[140 142 142 122 133  94 129 183 127 124 133 140 113 130  92 102 124 134
 118 129 146 117 134 130 141 118 121 153 116 132 140 104 100 101  91 114
  86 125 145 105 107 160 165 146 100 115 125  96 131 151 150 117 107 100
  85] = j_367
[133 165 122 120 128 118 134 106 139 123 129  99 115 138  87 104 174 118
  80 150 158 152 154 115 163 105 148 155 127 105 158 108 117 118  75 103
 111 103  85 119  93 130 121 143 124 161 131 148 146 147 126 174 140 105
  85] = j_890
[116  66  83 144 164 169 208 127 158 162 188 120 170  89  81  76  75 189
 147  88 111  93 174  71  99  71 173  78 103 154 179 105 199 154 160  97
  48 130 141  51  69 174  86 176 210  96 159  36 182 152 117 161 160  82
  85] = j_872
[146 151 170 125 134  94 137 134  94 141 152 128 138 105  97  93  99 103
 137 142 154 147 114 145  88 120 118 163 107 181 121 166 108 119 123 147
 136 138 131 149  86 106 151 115 106 110 112 105 120 133  96 134 127 163
  85] = j_173
[104 147  88 103 123 170 189 141 137 138 130 163 143 149  87 104 112 113
 196 103 168 103 131 100 168 113 146 150  89 150 158 126 113 149 125 112
 127 107 183 124 109 125 150 127 144 110 145 164 130  99 138 147 173  79
  85] = j_755
has: [138 104  97]
no
q: [116  66  83 144 164 169 208 127 158 162 188 120 170  89  81  76  75 189
 147  88 111  93 174  71  99  71 173  78 103 154 179 105 199 154 160  97
  48 130 141  51  69 174  86 176 210  96 159  36 182 152 117 161 160  82
  85]
j_872
gone j_890: [129 150 165 103 174 121 154 118 127 158 146  80 104 108 140 118 126 123
 148 119 134 105 120 118  75 161 155 111 147  87 139 174  93  85 130 117
 106  85 128 105 138 122 115 143 152 115  99 148 124 103 105 133 163 158]
[131]
gone j_173: [106 145 134 128 136  93 134 134 114 166 106 151 154 105 141 125 105 120
 142 120 147 137 147  86 118 108 127 163  99 107 115 146  96 103 163 131
 151 149 138 112  88  94 138 110 170  97 123 152 121 137  85 181  94 119]
[133]

[169 116 135  83]  j_53
[180 109 181  67]  j_716
[193 109 181  67]  j_403
[ 56 154  82 190]  j_199
[156 126 139  89]  j_478
[190 111 173  67]  j_349
[142 126 132 113]  j_102
gone j_716: [ 67 109 180]
[181]
q: [ 56 154  82 190]
j_199
q: [169 116 135  83]
j_53
q: [156 126 139  89]
j_478
q: [193 109 181  67]
j_403

[119 125 126 112 127 133 119 104 133] -> j_72
[147  46  90 130 157 111 115 133 183] -> j_821
[131  97 106 132 136 119 111 127 163] -> j_309
[117 125 150 117 129 138 136 124 108] -> j_572
[135 109 114 125 132 119 131 132 135] -> j_113
[166  62  91 137 147 114 121 139 184] -> j_600
[123 169 155 119 125 145 139 131 111] -> j_982
[125  90 101 110 120 122 111 122 143] -> j_74
[111 176 148 112 113 145 121 136 104] -> j_181
[110 140 121 116 117 131 126 124 129] -> j_392
[123 111 119 108 122 112 105 107 128] -> j_135
[123 126 126 123 128 126 124 119 128] -> j_81
q: [123 169 155 119 125 145 139 131 111]
j_982
has: [148 176 111]
no
has: [155 169]
no
gone j_135: [107 105 112 108 119 122 128 123]
[111]

[115  99 140 135 195  89 143 115 139 145 156 131 101 129  82 138  92  76
 166 141  92 101 161 113 121 170 121  94  98 121 136  84  86  97 156 133
 154 145 163 100 142 145 107 116 112 119] : j_568
[175 161 114  95  90 123 111 114 128 143 189 103 196 182 140 116 142 136
 136  81 140 147 134 122  89 164 166  99 170 177 113 185 123 125 146 161
  80 117 142  99 131 146 128  92 120 120] : j_695
[175 126 114  95  90 123 111 114 128 143 189 103 196 182 140 116 142 136
 136  81 140 147 152 122  89 164 166  99 170  95 119 164 180  85 113  91
  85 107 123  56  96 105 131 148 111  89] : j_21
[175 160 105 119 116 116 140 127 112 116 124 124 134 143 131 107 136  47
 138 142 101 125 167 117 132 170 166 133 166  99 114 117 172  86 114  95
 100 136 135  56 115 142 118 142 125 107] : j_294
[175 126 114  95  90 123 111 114 128 143 189 103 196 182 140 116 142 136
 136  81 140 147 152 122  89 164 166  99 170 177 113 185 123 125 146 161
  80 117 142  99 131 146 151  92 120 120] : j_141
q: [175 126 114  95  90 123 111 114 128 143 189 103 196 182 140 116 142 136
 136  81 140 147 152 122  89 164 166  99 170 177 113 185 123 125 146 161
  80 117 142  99 131 146 151  92 120 120]
j_141
q: [175 126 114  95  90 123 111 114 128 143 189 103 196 182 140 116 142 136
 136  81 140 147 152 122  89 164 166  99 170  95 119 164 180  85 113  91
  85 107 123  56  96 105 131 148 111  89]
j_21
has: [124 133]
no

[133 140  97 126 104 118 152  99 114 141  96 145 150 132] = j_893
[141 111 105  73  79 113 136 170 125  68 151 135  96  86] = j_254
[133 140 151 126 104 118 132 125 139 123 143 149 111  99] = j_40
[142 121 138 108 121 130 110  89 121 130 124 128 138 148] = j_939
[168 155 141 121 130 132 102 150 106 139 152 137 113 117] = j_236
[172 116 132 154 146 121 146 122 133 133 122 115  88 147] = j_788
[133 140 151 126 104 118 132  99 114 141  96 145 150 132] = j_271
[136  98 128 144 139 125 147 126 104  87 111  97 120 115] = j_984
[124 163 145 156 143 118 159  98 133 130  43 133 134 146] = j_604
[151 127 118 108 158 169 148 139 152 106 150 133 129  99] = j_853
[172 100 118 154 146 121 146 122 133 133 122 115  88 147] = j_951
[137 124 117 119 140 119 135 135 112 126 132 109 142 124] = j_409
q: [150 106 139 152]
j_236
q: [135 135 112]
j_409
q: [133 140 151 126 104 118 132  99 114 141  96 145 150 132]
j_271
gone j_951: [133  88 146 115 133 121 172 122 154 118 122 100 146]
[147]
gone j_893: [133 132  97 140 104 152 126  99 145 114 150 141 118]
[96]
gone j_788: [121 122 116 132 147 122 172 146 133 146 133  88 154]
[115]

[ 47 161  54 202 110  54] : j_137
[144  66 126 104  95 199] : j_451
[199  90 192  47 142 209] : j_547
[ 85 174  96 175  95  64] : j_256
[143  79 131 100 105 187] : j_803
q: [143  79 131 100 105 187]
j_803
has: [104 126]
no
gone j_451: [104 144 199  95  66]
[126]
q: [ 85 174  96 175  95  64]
j_256
gone j_451: [ 95 104  66 199 144]
[126]
q: [144  66 126 104  95 199]
j_451
gone j_256: [ 64  95 174 175  85]
[96]

[124 166 208 149 119 114 169 128 126 126 113 139 139 161 154 132 124 124
 203 117 181 122 122  85 186 169 145] : j_273
[131 163 164  50 124 158  60 129 127 156  99 117 116 209 125 192 112 220
 134 118 132 117 143 106  98 139 130] : j_944
[124 166 208 149 119 114 169 128 126 126 113 139 139 161 154 132 124 124
 148 131 140 119 140 154 131 162 147] : j_292
q: [131 163 164  50 124 158  60 129 127 156  99 117 116 209 125 192 112 220
 134 118 132 117 143 106  98 139 130]
j_944
has: [113 139 139 161]
yes
q: [131 162]
j_292
gone j_273: [181 124 132 208 149  85 114 139 128 122 139 145 124 119 169 117 126 124
 113 122 186 154 126 161 169 203]
[166]

[128  94 141 104  94  96 163 120 145 163  94]  j_268
[133 103 141 106 104 103 149 127 133 149 102]  j_55
[147 102 155  96 104  97 149 141 123 149  99]  j_411
[163 102 170  88 106  93 149 155 113 149  98]  j_491
[110 102 120 120 100 110 156 105 153 156 105]  j_48
[152 132 148 114 135 123 115 152 102 115 128]  j_616
[ 99 198  76 198 195 203  66 116 121  66 201]  j_347
[105 113 111 131 111 121 145 102 152 145 116]  j_215
[125  84 141  97  84  88 170 115 148 169  85]  j_823
[ 83 196  62 208 191 207  73 100 138  73 202]  j_899
[118 121 121 129 120 125 137 116 140 137 122]  j_663
q: [163 102 170  88 106  93 149 155 113 149  98]
j_491
has: [141  97  84  88 170]
yes
has: [120 125 137 116]
yes

